Each row is followed by its group and then its class within the group.
[  0  31 -14  -5  -9 -30   6  60   0 -40 -39  30  42 -24  -3   8  30   0
 -29   3 -41   7 -20  43 -37  -1 -20 -26  28 -30   3   2 -41 -11 -24   2
  52  -3  73 -11   4 -27   6  28 -13  55 -12 -18  74  45 -34] : Q112 Q928
[  7  41 -16   7  -1  -4 -13   9 -23   4 -36 -21  34 -40 -16  18  32  22
   4 -14  -8  23   9  45  -1 -17 -39  -5  24 -21  17  -4 -24 -29 -10  -1
 -27  -8  56   6   3 -14   8  27  -8  22  32 -31  45  22 -23] : Q805 Q877
[  -4   25   11   -1   -1   -6  -37   47  -11   47  -41   50   49  -10
  -25   -9    6   15   -4   67    0   15   16   23   55   -4  110   25
   26   35   66    4    6  -22   20   12 -102  -25    2   24    7   26
   40   23  -17   -8    0   16  -26  -27  -18] : Q165 Q329
[  7  10  10  18 -12  -7  -7  33 -11  -1 -19  43  34 -15 -25 -15   6  -8
 -14  28 -19   0  -6  11  19  -8  59  -7  23   8  18  -1  -5  -5   5  -1
  -6 -20   9   4  -4   5  22  16 -19  31 -19  25  13   7 -17] : Q165 Q151
[-25  14  14  -4  -1 -10  -7   2  -4  -4 -20  13  14  -3  35   9  28   6
 -32  19  -8  11 -33  19   2  -4  51 -19   5  -2  53  -2   8 -32 -24  -2
  24  -9  15   0   1 -19  -2  18  -8  10 -13  -6   6  22 -22] : Q165 Q329
[-16  22 -20  -9  19 -25  -7  40   2 -25 -59 -21  23 -23  -1  16  19  43
 -12  -6   9  18  25  15 -23  16 -33   4  21 -13  -4  -1 -14  -9 -23  16
 -15 -13  91   4  15  10  15  15   6  26  20 -52  48  25 -29] : Q550 Q666
[-10  44 -22 -21  -8 -21 -30  74  -7  -2 -54  16  49  -9  -5  15  36  14
  -5  29 -26  18  -2  63 -10  -6  37 -10  34  -8  39   7 -46 -30 -12   2
 -12  -4  75  -1   6 -22  19  36 -12  22  17 -31  49  30 -38] : Q112 Q268
[ -3  36 -13   4  -5  -7  -3  -3 -21 -13 -43 -25  27 -31   0  29  45  19
 -11 -15 -13  18  -7  39   2 -18 -39 -16  22 -25  32   2 -13 -43 -30 -15
  20  -3  63   0   6 -27 -16  27 -13  -1  14 -31  43  55 -22] : Q805 Q877
[ -8  18  13  42 -15  -1  -9 -13 -16  -6 -17  22  17 -18   4  -1  14   1
 -29   7 -12   0 -18  17  23 -15  36 -11  14   0  38  -7  11 -33 -17  -8
  24  -8  13   6   8 -14   5  19 -17   7 -13  10   9  24 -12] : Q165 Q151
[ -1  35 -22   7  -6  -9   7  -1 -18 -53 -37 -21  23 -43   6  15  42  18
 -19 -39 -22  13   1  50 -40 -16 -81 -26  25 -40   4   0 -29 -37 -32  -1
  51   1  81 -17   9 -37  -5  32  -9  29  10 -34  77  72 -29] : Q805 Q877
[ -3  45 -12   1  -8 -30 -19  65 -15 -32 -61  30  56 -34 -24   0  28   7
 -16  13 -39  10  -3  49 -26 -10  -8  -8  40 -19  18   1 -34 -28 -19  10
  20  -9  80  -8   7 -19  28  36 -14  49   2 -21  71  51 -38] : Q112 Q268
[-29  49 -14 -19   5 -36 -12  68   1 -17 -67   8  48  -5  33  40  70  27
 -46  30 -30  25 -39  79 -18  -4  48 -34  32 -18  72  10 -41 -44 -47   2
  36   1  85   5   5 -41  -1  43 -11  15   3 -53  59  53 -52] : Q112 Q928
[  2  25 -14  11   5  -5   4  -8 -15 -11 -24 -29  11 -34  15  20  38  21
 -13 -15 -11  11  -5  33 -15  -9 -56 -13  12 -23   9  -1 -19 -32 -27   1
  12  -5  58   3   4 -14 -11  21  -9   7   8 -33  49  38 -19] : Q805 Q265
[-20   6  -9  -9  18 -19  14  12   3 -48 -27 -19   0   3  16  16  20  23
 -28 -23 -16   7   5   9 -33  13 -59 -15  15 -26 -15   5  -8  -2 -34   2
  56   3  65  -8  10 -18 -14  13   4  23  15 -36  47  44 -19] : Q550 Q666
[  5  40  -8  -2  -2 -18  -2  42  -6 -37 -22  24  32 -17   1  11  30  -9
 -31   4 -33  -5 -10  35 -22  -2 -13 -29  23 -26  10   8 -32 -15 -20  -3
  58  -1  52  -6  -1 -35  -4  27  -8  40 -13 -12  61  46 -29] : Q112 Q268
[-25  16  -9 -17  14 -18  11   9  -1 -39 -36 -27   3  -8  33  23  36  32
 -34 -13  -5  12 -12  23 -34   8 -42 -18  13 -26  11   4 -10 -21 -42   6
  54   3  63  -1  11 -22 -18  21   4  23   5 -48  41  45 -25] : Q550 Q666
[-23  27  17   6 -10 -13  11 -20 -22 -42 -33   6  27 -23  32  19  51   9
 -63   0 -31   4 -29  30  -4 -19   9 -32   6 -22  58   9   5 -49 -62  -2
  91  -6  46  -3  11 -42 -18  38 -18  23 -17  -4  48  70 -14] : Q165 Q151
[-38  26  -7 -21  25 -33   0  28  -8 -52 -65 -14  22 -17  19  20  31  42
 -35 -10 -11  16  12  30 -46  14 -44 -17  26 -27  16   8 -10 -25 -46  16
  43 -10 103  -4  21 -11   9  35   7  42  16 -57  65  51 -37] : Q550 Q217
[-30  20 -11 -21  18 -17   3   1   7 -30 -38 -26   0  -4  42  24  36  28
 -31  -6   0  18 -10  29 -33   9 -31 -19   8 -23  22   5  -5 -17 -42  -3
  41  -5  65  -6  14 -16 -14  23  10  12  14 -46  36  42 -17] : Q550 Q666
[ -7  48 -15  10   4 -23  -6  33 -26 -19 -68  -6  50 -59 -17  20  47  46
 -24  -8 -18  20   7  39  -6 -12 -31 -12  39 -23  25  -5 -19 -49 -27   6
 -11 -21  99  15  14 -14  13  37 -17  25   4 -39  73  44 -41] : Q805 Q265
[-19  15  12  -1  -6  -3   4  -5  -8 -25 -11  18   9   5  30   5  22  -9
 -34  20 -14  -1 -22  18   1  -5  28 -23   7  -6  24  -1   3 -24 -26  -5
  65   1  10  -7   6 -25 -13  17  -8  10 -20   7   6  36 -10] : Q165 Q151
[ -9  14 -12 -10  13 -18   9  12   1 -24 -29 -21  -2 -12  22  25  33  18
 -24 -15  -1  11  -9  26 -26   5 -40 -11   9 -18  10   4  -5 -15 -31   6
  22  -7  57   0  10 -12  -8  16   5  14  12 -44  36  25 -22] : Q550 Q666
[-24  29 -17 -27  22 -25 -17  64  -6 -25 -71   2  39 -12  -8  13  22  48
 -12   9   0  20  22  37 -21  17 -14   7  33 -22   4   5 -23 -15 -26  18
 -13  -4  92   5  13   8  15  30   8  28  31 -51  49  27 -34] : Q550 Q217
[  1  36 -16   4 -10  -6   1 -27 -21 -40 -26 -43  16 -30  18  32  47  17
 -21 -46 -22  11 -11  54 -24 -26 -89 -31  17 -43  16   0 -24 -46 -43 -13
  62  11  66 -14   4 -48 -23  27  -6   7  16 -39  71  80 -14] : Q805 Q877
[  8  33 -15  17  -2  -8   1   4 -32 -31 -38 -17  29 -46 -13   1  36  25
 -23 -28 -17  14   7  26  -6  -9 -59  -9  26 -31   0  -4 -18 -34 -23   2
  30 -12  72   5   5 -23  -2  28 -10  19   5 -22  67  51 -27] : Q805 Q877
[-25  41  16   8  -2 -17 -12  26 -23 -17 -59  46  46 -31 -18  -1  28  18
 -48  33 -25  15  -2  28  14  -6  64  -4  41  -9  50  -1   7 -43 -25   3
  15 -22  58  14  15  -7  21  38 -27  42 -19   8  39  39 -30] : Q165 Q151
[ 14  17 -28 -13  -8 -14 -30  81   6   8 -22  18  37   7 -31   2   2  -4
  20  28 -14   8  -4  41   0   4  35  -2  24   2  -1   7 -39   6  13   5
 -31  10  27   1  -7   1  21   8   0  10  16 -12  21  -4 -19] : Q112 Q928
[-37  -6 -13 -25  17 -25   2  34   0 -38 -58 -17  16  -8  29  26  32  48
 -34   0   5  21  -5  30 -40  23 -26 -11  19 -23  28   7 -10 -15 -42  15
  30  -4  93   0  14 -10  -1  24  13  25  21 -62  45  36 -31] : Q550 Q217
[-13  -4  11  -5 -11  -2   4 -11   5   2   9   4  -5  24  34  11  23  -9
 -28  15  -8  -2 -41  14   9  -7  46 -18  -1   0  33   8   8 -22 -25 -13
  52  10 -15  10   2 -24 -24   8  -4  -8 -13   7  -6  20   9] : Q165 Q151
[  7  24 -10   5  -8 -23   3  62  -9 -32 -30  24  44 -29 -20   6  29   4
 -22   3 -30   1 -18  30 -32   0 -13 -20  33 -18  -9   3 -16 -13 -23  -1
  34  -6  62   0  -1 -22   2  22 -10  44 -12  -9  67  40 -44] : Q112 Q268
[ -3  24 -13 -14  -8 -16 -10  45   3  -3 -25   4  26   0  21  19  41   7
 -18  19 -24  13 -45  53 -17 -11  22 -26  19  -9  37   4 -41 -25 -10  -6
  13 -10  39  -6  -4 -24  -7  23  -6  14  -6 -28  39  20 -29] : Q112 Q268
[-30  27  -4  -6  21 -38   5  53 -17 -68 -71   5  35 -36   0  16  33  45
 -50 -11 -24   8  16  29 -50  17 -56 -15  42 -35  -1   7 -15 -23 -44  14
  57 -11 110   0  22 -12  18  40  -2  64   4 -44  84  59 -46] : Q550 Q666
[  0  28  -5   6 -10  -5   9 -29 -17 -21 -15 -16  16 -38  14  19  38  12
 -19 -25 -22  10 -13  26 -29 -19 -67 -25   6 -33  19  -3 -15 -33 -27  -5
  40  -6  44  -9   5 -35 -11  26  -7  20  -4 -26  50  48 -17] : Q805 Q265
[ -3  41 -17   7  -5   0  -3 -16 -22 -12 -34 -36  24 -35   6  24  38  25
 -10 -28 -11  15  -3  35   0 -24 -47 -14  21 -26  26  -5 -14 -45 -32  -1
   8  -2  57  -1   1 -28 -10  27 -10  -9   8 -32  44  47 -20] : Q805 Q877
[-18  11  14   2  -5  -2  15 -41 -10 -16  -9   7 -11 -11  45  14  39  -1
 -41   3 -19  10 -35   8  -6 -17  14 -41  -1 -13  54   2  11 -41 -38  -5
  71  -2   8  28   9 -35 -18  22  -8   9 -24   0  18  49 -11] : Q165 Q329
[  1  32 -17   7   3  -3 -16 -11 -22 -14 -33 -18  22 -31 -12  13  18  15
  -1 -22 -13   7  12  30 -13 -19 -48  -9  17 -27  15   7 -18 -32 -13  -1
   3  -4  51  -3   1 -16   6  28  -7   2  18 -23  40  37 -10] : Q805 Q877
[-16  13  -7  -7   6 -12   2  14   7 -30 -23 -11   7  -8  14  18  18  18
  -9 -12  -5   5  -3  21 -36   7 -37 -13  17 -23 -12   6 -16  -5 -25   7
 -13   1  50  -9   6 -15   1  18   2  21  18 -31  40  31 -16] : Q550 Q666
[-17  18  18  -1  -4  -3 -15   8  -2  16 -33  26  25  -2   9   7  25   8
 -29  42  -3   8 -25  25  39  -2 101   2  21  21  66   1   9 -41 -10  -2
  -4 -11   6  17   5   3   1  19 -17  -5  -7   9 -18   7 -15] : Q165 Q329
[-21   9  20  13  -3 -12   0  -9 -11 -40 -26  34  21 -28   9  -3  27   7
 -45   5 -29  -2 -11   7 -16  -6  12 -19  17  -8  27   7   9 -28 -28   5
  60 -12  35  -3  14 -17   4  24 -17  45 -31   9  37  33 -18] : Q165 Q329
[-32  -7  -6 -18  20 -28   1  29  -3 -47 -40 -12  14  -8  14  15  23  32
 -24 -10  -5   8  10  18 -43  21 -44 -11  21 -26   2   8 -14 -12 -36  11
  43  -1  76  -4  15  -5   7  28   6  29  13 -43  49  41 -25] : Q550 Q217

Each row is followed by its group and then its class within the group.
[ -6  -1   7  -1   9 -11  10 -24 -17  15 -14 -13  11 -14 -22   5   1  15
  -2 -18  14 -21   3  -3   2   5  33   0  -8 -16   2  13   6  24  10  -4
   8   7   1  12   3  16 -16  -5  -2 -24   9   3  -3   7   7] : E Q865
[ 15  22  28   9   0   2  -6   5  -8  15 -22 -23 -35   1 -43 -14  10  27
  62   1  10 -12 -17 -22 -12 -18 -10  -3   3   5 -11  13 -14  45  -7  -8
   6   9   0  13  12 -19 -19  12 -33 -27 -32   0 -30 -13  22] : J Q396
[-53  10  28  12 -10 -31  12  18   9 -12  29  -2  -2  -9  30  12   5  -1
 -26   2 -19   0  13   7  -3   0  -4   0  17 -15  29  -7  -3 -22 -29 -15
 -14   7  20   6  20 -26  -5   7   3   2  -2   6 -36 -32  -3] : V Q461
[-80   4   4  10  26  11  21  34  -9   2 -21   9   1 -28  25   3   4  -3
 -11   1 -14 -10  19  -7  -3 -21 -28 -13  -1 -13   5   2  10 -47 -20 -13
 -16   7  18   4   3 -16 -12  19 -10 -18 -10   2 -17  17 -12] : V Q15
[-44  19  -8  11   5  12  20  17  38 -26  41  -5   0 -15  62  41  -8  -5
 -44   1 -12   1  17  15 -12  -6 -14 -12 -14 -14   4   6   9 -27 -10  -8
 -14   8  30  -1  14 -14  27  13  -1 -23  12  20 -54 -13   2] : V Q461
[-46  -2  -8  -8  16  -5   9 -22  19 -21 -44  -2  -2  -5  32  23   1 -23
 -29   0 -13   6  13  22   0  -7 -20 -12   3  -7   4 -14  12  -6 -21 -20
  -9  26  16   9   7   1   1   4  -7  14   8   8 -40 -14 -18] : V Q461
